Below are the code and all the weights of a small trained network. Each question names an input and a class and asks about switching units off, where a switched-off unit gives its printed mean instead of its output.

import numpy as np


def w(rows, s, z=0):
    codes = np.array(rows[::2]) - 128.0
    scale = np.full(codes.shape[1], s)
    scale[-1] = z or s
    return codes * scale


def f(y):
    return y / 2 * (1 + np.tanh(0.7978845608 * (y + 0.044715 * y**3)))


def log_softmax(a):
    a = a - a.max(-1, keepdims=True)
    return a - np.log(np.exp(a).sum(-1, keepdims=True))


def net(x, mask):
    res = np.array(x, float).reshape(1, 4) / 4 @ E
    y = f(res @ A[0][:, :-1].T + A[0][:, -1])
    res = res + np.where(mask, y, B[0][:, -1]) @ B[0][:, :-1]
    return log_softmax(res[-1] @ U[:, :-1].T + U[:, -1])


A, B = {}, {}
E = w([
[148,254,127,91,65,111,144,159],'x0',
[146,143,58,51,152,144,60,172],'x1',
[158,110,136,218,108,164,99,188],'x2',
[157,154,65,158,139,190,107,54],'x3',
],0.014)
A[0] = w([
[122,141,166,174,115,108,176,102,115],'N0',
[121,124,122,114,103,128,84,112,44],'N1',
[86,91,116,113,101,124,121,105,61],'N2',
[95,129,140,40,150,110,148,54,65],'N3',
[133,143,99,154,122,137,116,101,128],'N4',
[117,104,144,84,130,93,148,189,113],'N5',
[134,134,153,166,152,125,182,124,5],'N6',
[127,160,88,140,131,163,148,118,94],'N7',
[99,55,130,93,148,139,116,102,132],'N8',
[109,117,103,113,175,136,119,157,56],'N9',
[140,130,93,100,124,144,110,165,119],'N10',
[133,131,143,163,119,114,77,147,12],'N11',
[130,119,117,68,135,90,160,65,67],'N12',
[117,133,92,75,149,163,83,161,58],'N13',
[118,130,79,112,135,145,84,142,124],'N14',
[147,193,145,120,133,101,111,138,141],'N15',
[115,214,127,99,122,122,148,125,168],'N16',
[115,49,109,111,135,117,127,84,157],'N17',
[105,152,126,120,131,173,105,74,126],'N18',
[144,133,108,220,130,183,114,227,53],'N19',
[156,113,102,103,138,123,84,145,73],'N20',
[134,163,76,151,145,187,127,46,104],'N21',
[136,124,131,81,143,112,147,90,70],'N22',
[123,250,120,133,133,139,165,138,174],'N23',
[140,143,136,134,153,108,135,140,120],'N24',
[149,33,123,124,161,156,85,119,174],'N25',
[108,82,179,80,144,84,155,225,122],'N26',
[177,144,91,142,143,163,111,74,103],'N27',
[143,56,112,128,194,123,137,110,158],'N28',
[93,147,81,143,135,165,121,120,102],'N29',
[167,176,137,138,96,134,119,163,122],'N30',
[141,93,116,133,139,100,134,118,113],'N31',
[129,139,156,166,104,121,156,55,77],'N32',
[145,145,100,147,139,126,126,109,102],'N33',
[167,93,89,81,135,134,138,189,58],'N34',
[79,115,121,130,150,155,144,133,134],'N35',
],0.015,0.0029)
B[0] = w([
[41,170,173,100,190,165,100,74,190],'N0',
[109,124,139,141,141,126,116,126,137],'N1',
[128,136,118,135,106,144,129,142,156],'N2',
[185,83,111,202,210,166,128,230,245],'N3',
[146,101,140,128,111,89,94,129,163],'N4',
[170,106,130,105,104,66,56,73,207],'N5',
[82,164,161,99,188,157,108,109,163],'N6',
[143,132,140,121,116,100,111,108,165],'N7',
[110,139,106,121,68,135,179,130,219],'N8',
[102,143,141,128,150,144,135,122,164],'N9',
[87,160,166,125,174,139,136,109,183],'N10',
[164,112,111,166,149,144,127,159,151],'N11',
[187,121,108,190,192,179,110,213,215],'N12',
[47,165,188,132,173,154,118,84,211],'N13',
[79,148,175,118,178,158,113,105,187],'N14',
[102,135,108,118,82,133,166,126,185],'N15',
[106,135,102,133,59,140,196,139,214],'N16',
[101,147,104,125,73,122,181,135,219],'N17',
[169,100,122,114,118,94,92,110,178],'N18',
[218,94,71,197,208,174,139,254,233],'N19',
[65,151,152,128,177,150,115,107,177],'N20',
[187,98,133,90,105,52,44,87,230],'N21',
[162,115,104,172,175,161,130,183,182],'N22',
[95,127,95,109,47,118,207,131,227],'N23',
[119,126,123,133,120,124,117,113,132],'N24',
[94,150,100,112,53,124,211,142,240],'N25',
[221,95,123,90,92,51,28,51,253],'N26',
[187,105,137,114,100,85,78,84,202],'N27',
[117,139,116,114,55,118,192,131,227],'N28',
[149,121,133,116,132,109,94,117,164],'N29',
[106,110,102,128,83,132,197,137,190],'N30',
[102,146,113,132,111,125,136,120,156],'N31',
[40,166,193,112,201,156,99,96,191],'N32',
[147,116,136,113,128,109,111,123,152],'N33',
[78,147,190,130,179,159,122,96,190],'N34',
[125,138,132,108,108,136,145,135,153],'N35',
],0.019,0.016)
U = w([
[99,152,67,74,43,137,254,145,111],'0',
[214,86,131,52,123,48,65,72,139],'1',
[197,99,77,177,225,199,161,243,253],'2',
[38,196,212,73,223,185,140,85,11],'3',
],0.0096,0.00077)

Each question gives the input, the list of numbers given to net, and the class t.
The units are the neurons (one row each of A and B). Each row of codes is followed by its name. A weight is (code - 128) times the scale printed after its matrix; where a second scale follows, it is the last column's (A, B and U).
mask holds one flag per neuron, in row order. A switched-off neuron (its flag False) gives its mean, the last column of its row in B, instead of its output. The means were averaged over made-up inputs and are rounded, as every weight is.
A unit's drop is (log p(t) with every unit on - log p(t) with that unit switched off) / (log p(t) with every unit on - log p(t) with every unit switched off).
The circuit of an input: a set's keep is (log p(t) with only the set's units on - log p(t) with every unit switched off) / (log p(t) with every unit on - log p(t) with every unit switched off). Starting from the 12 units with the biggest drops (on a tie, the unit counted first), units are removed one at a time, each time the one whose removal leaves the highest keep (on an exact tie, the one counted first), for as long as the keep stays at least 0.8.
circuit, biggest first: the units of the circuit, biggest drop first
unit that matters most: the unit with the biggest drop
top k neurons: the k neurons with the biggest drops, biggest first
drop of u: that unit's drop, to one decimal
input [-3,-6,-8,-7], class 2: unit that matters most : N3
input [-7,-7,4,2], class 0: top 4 neurons : [N25; N28; N17; N13]
input [7,-8,4,-3], class 3: top 4 neurons : [N0; N32; N6; N25]
input [-6,8,7,7], class 3: top 4 neurons : [N13; N14; N26; N20]
input [-4,6,-7,4], class 2: top 2 neurons : [N3; N12]
input [-6,-7,-1,-2], class 3: top 4 neurons : [N0; N32; N6; N23]
input [5,6,3,-3], class 3: top 4 neurons : [N13; N34; N25; N10]
input [5,6,5,2], class 3: top 3 neurons : [N13; N3; N14]
input [6,1,5,7], class 1: top 2 neurons : [N21; N27]
input [3,5,6,-6], class 1: top 2 neurons : [N26; N3]
input [2,4,3,4], class 1: top 3 neurons : [N27; N21; N32]
input [3,0,-8,-7], class 2: top 4 neurons : [N3; N12; N21; N22]
input [-2,0,-8,0], class 2: drop of N5 : 0.0
input [-6,6,4,4], class 0: drop of N28 : 0.6
input [-5,-5,-8,0], class 2: drop of N3 : 0.5
input [-3,-6,3,8], class 1: circuit, biggest first : [N21]
